Each row has a class, written as a number after it.
[  0  13 -33  11 -24  29  14  -8   8  29  13 -26   9   4  28  41 -11 -41
  -8 -19  23   2  -7  19 -14  38  -1   4  -6  18   7  13   5  14  36 -19
  -2  30  41 -10 -16] | 11
[-32  31  15   7  -1  -8 -19  -4   0  -8  60 -18  38  -4  -8  -4   5 -25
   1   4  15 -12  -6   3  -3  11  10  58  24   8  -1   0 -33 -17  14 -20
  20   1  10  34  -9] | 7
[-31  -7  16  28 -33  13 -56 -20 -33   4  -5 -32 -19  16 -37   8 -56  38
  -8  20 -44 -10 -17  -7  22  25 -12 -12 -26 -31 -19   7 -19 -36  37 -12
  43 -25 -22  13  11] | 3
[-20  17  -3 -12 -31  15   8  -9 -13  17   4 -30  19 -15   2   4 -14 -53
 -30 -16  26  36  -2  -8 -10  67 -37 -50 -25  -8  -6  29   9  63  -5  -4
   8  26  25  -8  -3] | 4
[ -4  25 -21  36  -1  -5 -16 -24   7  10  32 -17  18   1 -14  25  27  19
  24   2 -41  -2  29 -24 -41 -26  -5  33  -9 -22  -7 -32 -32  41  42 -24
  -9   2  14   6   1] | 2
[  2  30 -22 -15 -11   0 -27 -14 -34  27  24  14 -15  26  36  -8 -18 -38
  27  11  -1  14   0 -13  42  13 -11  26  15  -8 -15   8 -31  11   0 -12
  24  34  32 -13 -25] | 6
[-18  12 -36  53  37 -38 -18 -34 -10   5  -6 -42 -23  -5 -11  42  29  78
  -6   5 -49 -16  34  -6 -20 -55  10  21  -6  38   8  -2  14 -20   6 -22
 -35  -9  21  -3   4] | 0
[-16 -22  -9   7   5 -26   5   1  53 -29 -33  -5 -13  12  -1  34  44  -1
 -25   7  -9 -27 -41   8 -31  -8  19  77   9 -27  25  -4 -49 -19 -31  10
 -32 -12  16  44 -11] | 5
[-18  -7   0  -8  -1  -2  18  10  17  -9   4  25 -39  30 -11  27  18  30
  22  -5   9 -30  17 -19  38 -19  12   1  19  30   1   3   4  -1 -23   3
  -2  -1   9  -7  -8] | 0
[-31  18  -2  16  -9   6 -22  -1   2  -2  15 -29  34  -9 -24  16  32 -35
   2  16   9   1  13  -5 -26  26   0 -13  -2  -9   9 -35  15  -8  23 -12
  -5   7   7  14  -2] | 3
[ 49  -5 -18   4 -55 -24 -17  -2 -26 -14  -9  33   2 -25   4  22  -6   2
 -10 -27 -65 -18 -30  -4  20 -30  28  71 -12   2   3  -1   7  21 -43  27
  40  -2   4 -29  15] | 0
[ -3   2 -28 -15 -28  -8  -3  -2 -20   6  17 -20 -31 -33  -1   2  11   7
   1  -6  33  -2  23  14  -1  -4  13 -27  33   0   6  -9  19  31  10  -3
   0  -6  54  -5  17] | 9
[  4  19   4  29  15  29  -8 -14  13   3 -11  16   0  -9  -5  30  13 -16
  -8  24   1  -4  13  17 -11  23  -8 -11   2  61   4  40  -5   9 -12  12
  -1   4  12   7  -6] | 4
[-13  30  34  16  15  16 -44   1  37  13  42 -10 -25  -6 -74   3  24   4
 -15 -47   4  19   1  27  14  39  12 -50  59  10  27 -14 -12  39 -66  -8
  25 -30 -11  11  -8] | 8
[-38  -2 -27  -5   3  10   2  -5   8   9 -10 -18  16  -8   6  13  -7  -6
 -15 -27  23  12 -11  -7  -8  28   9  43   0  14  -3  12   8  10 -24  16
   3  21  12  -5   6] | 11
[ 30 -31  25  21  51  46  36   0  14   6  11  16  25  -8  10 -20 -15 -19
   8 -21   6   8   2 -24 -31   7   7  50  26  -3  26  11   0  16  15  -6
 -50  19  -4 -36 -12] | 10
[  4   6   4  19  36  29 -34  -7   1  17  23 -31  12   3 -12  13   7 -23
  -3  27   6   0  33   9 -29  44   9 -27   7  36  13 -23 -19 -39  10 -11
 -21   9   9   7   0] | 3
[ 11 -14  17 -19  -3  33  12   6   7  -3 -39  42  -5  -6   7  21  26  19
  27   2  24 -25  14  19 -20 -10  32   3  26  18   5 -29  -6   1  43  -7
 -15  -3  34  -5  -2] | 5
[  1   0  -1 -30 -25   3  -9   5 -17 -25 -40  44 -26 -19 -19  20  28   8
  -4 -41  44 -13  20  29 -10 -50   3 -77  -2   3   0 -58  29 -10  20  18
  11   1  13 -14  13] | 0
[ 35  -8  36  -1  18   7  -3  -1   0  16 -12  -4   5  19 -37   0  27 -21
  13   4   8  15  10   1   0 -15  -7 -43 -14  15  13 -29 -18 -29  -5  -9
   0   1 -18  11  -9] | 0
[ 23  21  -3  -3  -2 -11   1   0  17  -3 -28  37   1  -3 -15   3  35 -23
 -10   1  19  11  26  25 -12  19   8  -1   5 -18  -2 -13   3   3  -3   5
 -25   0  -6  -4 -16] | 1
[  0  -9 -19  -5 -13  18 -20   7  10   5 -18  10   2  20  13  11   0 -34
  -1  -6  40  12 -28 -32  11  33 -12 -49 -16  -6   7  23  11  33   6  28
  16  -1  12 -14  -4] | 8
[  27   60  -11  -16  -34   36    1   33  -17   -2   12   54   61  -64
  -57   12   11   37   -5   16   26  -51   17   28   48    4   15    4
  -17   51    0   43  106   49  -17   44   38  -16  -32 -105   33] | 1
[-15   4 -15  15  22 -10  13  24   1 -13   6  12   5  24  22 -22  28 -19
 -47  -7  19   3  46   3 -46  17  30 -19   3  16  23  -5 -56  -2  -1 -12
   4  26   6  21  -1] | 6
[ -9  -6  15  -7  32  23 -26  -7  -3   0  28 -18   3  -5  -2  18 -35  29
  20  21  -5 -14   7 -27  -1  15   8   5  23   2 -20  10 -17  60   3 -13
  18  20  -8 -16  16] | 2
[-26  49  22   4  -1  34   1  -8 -31   4  29   0   6 -31   8   4  26 -24
 -21 -25   6  30  68   9 -50   6  38 -63   2  60  -6  14 -16  54   5 -24
  -9  29  32   5  -9] | 8
[-20   9  -3  20   8   2 -20 -14  15  -6  -6 -39  10 -15 -18   8  14 -24
 -11 -20  45  22 -25  -2 -29  11 -30   1   1 -18  -7   4  13  21  10 -17
  24  -3  -7  14   7] | 9
[ -9 -12   1  -9  -3  38 -27  17   9  13  47 -21  26   0  -9  26  29 -27
  14   8   2 -20  21   1 -17  46  11 -15  -6  22  16 -25 -40 -15  15  18
   9  -1  15 -10  14] | 11
[ 11   5  16 -19  -6 -32 -20  13  22  10  62 -38  -4   1 -24  11  12 -13
 -36   5  39  12  12  33 -21   7   1 -89 -35   0 -12 -18 -24  17  12  31
  47 -30 -16   9  33] | 0
[  7  13 -27   8   5 -15   6  -1  21  -9  -1   2   3   3  -8   2  38 -21
  -2 -19  26   3  -3  -3  -8  31  -5  17  -6  -9   9 -12 -18  26   6  10
  19  -2  26  -8   6] | 1
[-14  -3 -37  15  18 -16 -26  -6   1   2   8 -31   7  -5  14  36 -29 -28
 -11  13  26   2  -2 -25 -37  11 -31 -29 -17   2 -11  12  14  35  35   2
   2   0  19 -12   2] | 10
[-39  22 -16 -15 -15  -9 -11  29 -10 -18 -35  12  34  -5 -12  -1  22 -24
  -8   2  24  -4  16   8  -6   2  43   4   9  -3  -8 -23  16 -20   2 -16
  16  10   6   5   8] | 0
[-11  13 -23  24  -9 -24   1   5  -5   1 -21  -5  31  -4  -4  12   4 -18
 -31 -13 -17  19 -21  -2  -6  43 -37 -19 -16 -19   3  10   0  14  -4 -33
  15   1   5  16 -25] | 7
[ -3 -24  10   2  51  29  34   5  11  41  -1   0  13  26  14  -8  13  48
  36 -13 -38  -7 -14 -22 -31   1 -20  20  17   2  12 -24 -40 -24 -10 -13
 -44  -9 -18 -20  -4] | 6
[ -16   34  -57   28  -48   38 -114   -7   24   56   23  -63   86   13
  -19  -22   43   -5  -44  -53   35   -9  -21  -35   26   64   39  -27
   38   19   80  -51  -14  -34  -60  -17   -3    8   45   15   33] | 4
[ -7  26  -4  14 -32 -26  -1  -1 -12 -29  19   3   9  -2 -13  21  40 -15
   7 -25 -17 -11  40 -22 -49 -30  25 -63  -3   6  29 -72  16  10  19 -70
 -20  21  57  33  -7] | 2
[-26  17 -10  24 -27  -9 -20   8   2   9   4 -28  27 -24 -54  19  45 -12
 -13  -3  35  -6  17  -8 -34 -17   9  51  -1 -49  10 -50  -9  14  25  -1
  11   3  13  21   1] | 3
[  4  -7 -24  -7 -66 -11  32  18 -26  14  29  20 -37  -2  27  31  -8 -28
  -7  16  -8   8  33 -13  -1   4  -1  42 -66 -27 -40  34 -38  64  28  46
  54  26  54 -37  -8] | 6
[ -2 -24  15 -17  -2  33  -3  16   9 -16  29   8 -38  -1   2   8   8  18
  21  45  29 -41  -4 -17  42   3  30  38  10 -43  -5  25  -1  -7   8  27
  -9  18   7 -33   8] | 11
[ 23  -2  13   1 -35 -10  -1  -1   7  19 -12  -2   3   1  -7   4  43 -15
  -3 -13  13  12   2   1 -28  -2  -4 -25 -13 -30  18 -22 -14  21  -8 -21
 -11   3  19  20 -10] | 9
[  7  -3 -34   9 -18   0 -13  -1  18  -3  33  -9  20 -11  -2   4  28  37
  19 -41  15 -17  15 -50  36   4  16  17  34  85  17 -20   2  35   0   6
  38 -23   8   7  32] | 2
[ 17  -9  -5  -3  19   3  41   9  19   3 -17   0 -20   6  -7   3   5   8
   6  -1 -26   4   4  14  -1 -24  11  50  -1   7   8  -2 -31  -9   2  -3
  -6  -2  22 -13  -3] | 5
[-19   4 -57   7 -26  -7 -36 -16  -7 -24 -16 -34   3   1  26  13  -5  19
 -44  -4   4 -25  11 -10 -25  50   0 -19 -20  22  -7   3  18  -1  23 -10
  -1  12   4 -13  18] | 5
[  0  34 -26 -25  14 -36 -48   9 -12   7 -24 -23  23  -4  15  18  -5 -35
 -34  -8  47  11  33  29 -49  46 -34 -81  -9  -2  -1 -20  38   7  23 -62
 -28  -3  -7 -13  -4] | 9
[  2   5 -16  -7  48 -19  -1 -30  13  29 -39 -30  44  26  -7  13  39  -5
  35  -6   7 -10 -27   6 -39  -9 -35  28   9   7  43 -38 -52  38  13   4
 -10  -4   6  16   0] | 1
[ 11   3 -45   4 -48 -14  16  12  25  11  21 -35  30   9   5  -3  26 -31
   4  14  -2  -6  17 -21 -22   6  27  29  -5  23  -4 -28 -49  13  16   5
  30   9   5  38  16] | 2
[ -2  21 -13  11 -15 -16   5  -2  10   2   8 -14  20 -17 -26   5  20 -21
 -15  -8   7  10  12  12 -19   9   8  17   5   7   8 -22  -7  11 -16  -3
   4  -1  23  17  -6] | 7
[-15 -17  12 -11 -34   7  -8  11  -5   4  -1 -10 -38   1  -9  27   4  37
  -5 -27  -6 -25  28   1  -9 -14  14 -51  -9  20  12 -11   0  11   7   5
  14   9  15 -20   0] | 8
[-30   9 -33  -4  27 -29   6 -27  -8  -9  72 -19  12 -11 -31 -22  24  31
  37 -27  -1 -11  13 -29 -43  25  -3  19  37  31  22 -57 -23  46   8   5
   2 -34  44  26  34] | 2
[ -14    0   29   -9    4   21   -9   -3   12  -13  -64   -8  -30   17
  -12    4   45  -22   -8  -28  -17   23   44   27  -57   41  -22 -114
  -29   15   -1  -36  -56    8   24  -19   -8   -8  -30   14  -13] | 8
[ 22 -10  11  19  37  12   3 -15 -12   9  12 -46 -11 -12  11  -8  12  12
   5  -3 -15  20  -7 -21 -17  -3  -8  -9 -18  15   7  -6 -19   0  12 -11
  -6  -9  11 -21  20] | 6
[ 12  -5  16  26  27  77  13  -6   6  21  30 -10 -12  -6 -22   5  -6 -42
  27   6  18 -11  37  -1 -42  27  16  26  41  30   2 -13 -37 -31  17 -24
 -40  36  30  -9 -28] | 10
[ 26   0  16   1 -30  13  16  25 -19   3  47   3  -5 -28  15  13   2 -20
   8  35  -5 -11   2  14   0   1  28  -9  -3  -9 -20  16  13   2  19  -9
  44  49  11 -14  -5] | 11
[-16  -9 -13  21  11  -9   5  -2  23  22 -11 -31  -7  24   2 -13  21  34
  10  -9   0  -1 -14 -20 -23   6   9  36  -3   4   3   1 -30 -15  16   0
   7  -9  -2  12   1] | 8
[ 10 -18  12  47  17   5 -15 -48  11  13  -8 -57 -36  52  32 -17  26  -6
   6  -1  33  26  -2 -69 -31  16  -3 -44  12 -32  13  -2 -32  21  37 -49
 -41  38   6  47 -29] | 8
[ -9  -3  -2   9   1 -14 -22 -13   5 -25  36 -24  36  23 -35  -4 -22 -37
 -17 -12 -40   2  -2 -34 -42 -10  -7  10 -16 -28  25 -33 -29   9 -24  -1
  -1  16 -25  22  10] | 2
[-20   7   6  25 -29  21 -39 -21  -8   5   6 -24 -55   9 -40  62  34  29
  33  10 -16 -41  44  -8 -15  -2  -7 -32 -15  19   8 -15 -18  11  50 -10
 -10 -24  39  -8 -17] | 8
[ 21 -14  12  30 -28  15  45   2 -10 -25 -43  11  -1 -13  -8  16  48 -21
 -15  -6 -44   9  18 -25 -61   6 -16 -29 -32 -32  -3 -10 -18  35   2 -28
 -29  20 -39  16 -19] | 11
[ -2  42 -34  25  -6   7  -1  -2  -2  -1  21 -14  35 -26 -15  19  31   5
  30 -18 -55  -9   6  -9 -28 -15   5  55  -6  -9   4 -39 -11  10  42 -47
 -15 -19  37 -18  12] | 2
[ -38   15   -5   -3   15   13   -1   33  -27  -18   23  -14   39   -4
  -27   15  -20 -104   15  -12   27   12   23  -79   12   -7  -19   87
  -10   -3    6   17  -17   -7   18  -42  -20    5   35  -18  -28] | 10
[ -7 -11  -9   3  24  -9   3  12  13   9 -15 -20  16  20  -5  -8  12   5
   1 -16  16 -12  -6 -30  -9   4 -35  30   4   6  22  -9 -39   0   6  -9
  12   2 -11   5  10] | 4
[-36 -12  16  35  24 -27  33   1  21  -8  41 -49  12 -31  -7  35  26  65
 -13 -35 -47 -14 -14  -8 -24 -12 -18  46 -17  28  18   3  20  -4  18 -12
 -13 -42 -10  -5  17] | 3
[-23   2 -25  -4  13   2 -12  -2   1   3 -22 -36 -15   3   4  18 -11 -21
 -20  -8  13   8 -18  -5  -9  49 -26 -29  -1   4   1  30   0  27 -11  -3
  -6   5   0  -9 -13] | 8
[  8 -15  -4   9   9  30  -5  -3 -16  23  -5 -13   3  25  27   5 -15   2
  12   1  -6   0 -20 -31  12 -16 -16  20 -19   2   4  17 -59   2  36   2
  15  -9   3 -12   7] | 6
[ 20  -1  -3   1  -3  -7  -7   7  -5   8 -21  19  56 -19 -18  11  28  15
  -7 -18  45  29  42 -62 -78 -17   1 -93 -14  20 -14 -61  56  62   9 -11
  -5  -6 -14   0  22] | 5
[ 24 -10 -16  11   7 -26  11   8  27  17  -6 -21  10  26  -8  21  19  -6
  12  20   9   3   2 -43 -15 -11   1  -8 -15 -11  18 -21 -22  24   5 -28
 -19  -2  25  28  -5] | 2
[ 17 -21 -10   9 -38  16   2 -29 -25  29  53 -38   9 -32  35  -9  35 -10
  28 -33 -31  32  37 -24 -13  10  23  15 -10  64   6 -38  -8  -8  34  30
   3  -2  59 -16  21] | 6
[-38  12 -13  -4  24  -4  -6 -15  -1   2 -41 -20  24  17 -11  17  17  29
  32 -21   5 -19   2 -17 -27 -17 -17  13  -9  20   6 -36 -14  -3  33 -20
  -3  -9   9  -7  15] | 1
[  1 -68 -52  12  19  27  44 -12  50 -15 -13 -14 -17  36  29 -37  55  22
  28 -42  21 -38   7 -62  -5  -1 -44  87  -3  38  28 -22 -65 -33  29  70
 -18   8 -29 -20  10] | 10
[-49  23   9 -16   4  10   0 -24  26 -10  41 -18 -26   7 -38   6  34 -11
  24 -21  56  11 -13   4   7  -9   6 -66  36 -25   6 -41  32  26 -11   6
  -8  -1  41   9   8] | 0
[ 15  -9 -23  13 -16  23 -11  -7  44  35 -58 -24 -26  50  19  44  30  13
  -4  -2  10  -4 -36 -16 -10  -3 -36 -87 -39 -45   6 -24 -26 -17   4 -30
 -41   8  -8  10 -17] | 11
[ -6  -7  23  13   0   1 -10  -7 -21   6 -24 -40  42 -20 -15  49 -11   3
  13 -10 -37   2  10 -17 -32  -9  -6 -20 -15  54   7 -15  -1  26  34 -56
  14  -2   4  23   0] | 2
[-45 -30  23 -18  18   3  48   7  22   2   2   5 -26   0   0  21  14  30
  18 -12  -6  -4   7  20  22   1  -5  40  11  26   0  26  -7   2  -7  25
   9  12  -3  -2 -15] | 11
[-41  38 -19   8   1  -1  -4  -9 -35  -3  48 -25  21  17 -29   2   7 -25
 -10  33  28 -15  34   3 -29  26 -32 -86 -11 -17   6   8 -11  26  57 -19
  10  19  10  10  -6] | 1
[ 63  -9 -33 -16 -39   7 -37 -19  11  12  81  -7 -27 -38  34  19   3  -1
  23  23  -6  21  17 -21  36  49  24 -52 -21  28 -23  -1  17  53  27  60
   0 -52  71 -42  49] | 2
[-12  32   6 -12  -5  -6 -21 -15   3  -7  11 -15  60 -15   4 -15  -5 -45
 -15 -28  55  18 -54  13  -8  25 -27 -34  23 -20   5 -18  22  34  11 -21
  29   7 -15  22  -1] | 7
[  0   1  -5  19  -1 -13   5  -6   1   0  12 -22  12 -13   0   2  19   2
 -19  13 -32  12  10  12 -26  27  29  26   1 -20  13   3  -8   9  23 -22
 -24  -8  38   6  -3] | 5
[-18  -9   1   2   0  21 -79  -9  27  34   8 -74  53  -7  -6  -1  47  17
   6  63  37  -9   6 -18 -31  68  44 -12 -20  33 -10 -34 -33 -19   9  46
  18 -22  -7  23  54] | 3
[  9  34   2  26 -10 -11  -1  -6   6  -3 -30  -4  27 -13 -36 -18  38 -24
 -23 -25  11  15   7  35 -44 -17   3  26  12 -31  22 -20  -1  12   3 -42
  -2   2 -19  25  -8] | 9
[ -7 -12  23  -2 -13  15  13   4  29   2   4 -23 -40  -9  -8  25  30  -3
  17 -27  14  -1   8  15  21 -25  13  10  25   8  16   1  -3  45  11  16
  28  22  15 -17 -14] | 8
[ 11  13 -13  -1  -6   8 -16 -16   9 -14  25   5  -7  -3   4   5  34  -3
  12   7 -10 -10  34  -3  -6   9   8  -9   1  12   3 -22 -29  14  17   3
 -16   5  16   6   4] | 2
[  1  49   9  -2 -75 -17 -11   5 -19  30  36  30  14 -55 -20  -5  25  -3
  -2 -46 -21  44 -23  23 -23  15  28 -20   1 -73 -31 -62   8  -5 -11 -42
   2 -24  84  17 -10] | 7
[  7  -3  10   6  27   0  31  -6  -4  14  20 -27   7   2  20   5   8   5
  20  -5 -26  -1  -9 -10 -10 -23 -19  56 -18  33   8  11 -28   3  17   0
   3  -5  -6 -18   3] | 6
[-18  12  -5  -5  -9   7  -9 -17 -18   2  -8  -1  18  19  -1   0  -6  -9
  12  -7  46 -29   6 -27 -18  18 -31  21 -24  25  14  -2  13   7  19  -3
  17  45  26 -15   0] | 4
[ -6   1  12  -9 -17  28  -6 -24 -38 -39  -4 -12  28 -20  19  -5   5 -33
  -5  43  -1  -3  48 -15 -44 -16  40 -41  -7  46  -5  -3  23 -20  48  -3
 -45  17   4  14  14] | 5
[-13  11  -2  -4 -40   2   4 -10  -6   9  30 -11 -16 -22 -10  17  17   7
   6 -32  19 -19  12  -5 -14  -3 -22 -47  16  14   5 -23  16  37  10 -15
  -6   9  19  -5 -12] | 10
[ -9 -20 -18  -7  -2   3   2   2  14 -53  20  -2  10 -17  -5   9  33 -27
   7   5  20 -44  17  17 -42 -34  27  31  -2   3  23 -42   8 -37  43  63
   9  19  20 -26  34] | 1
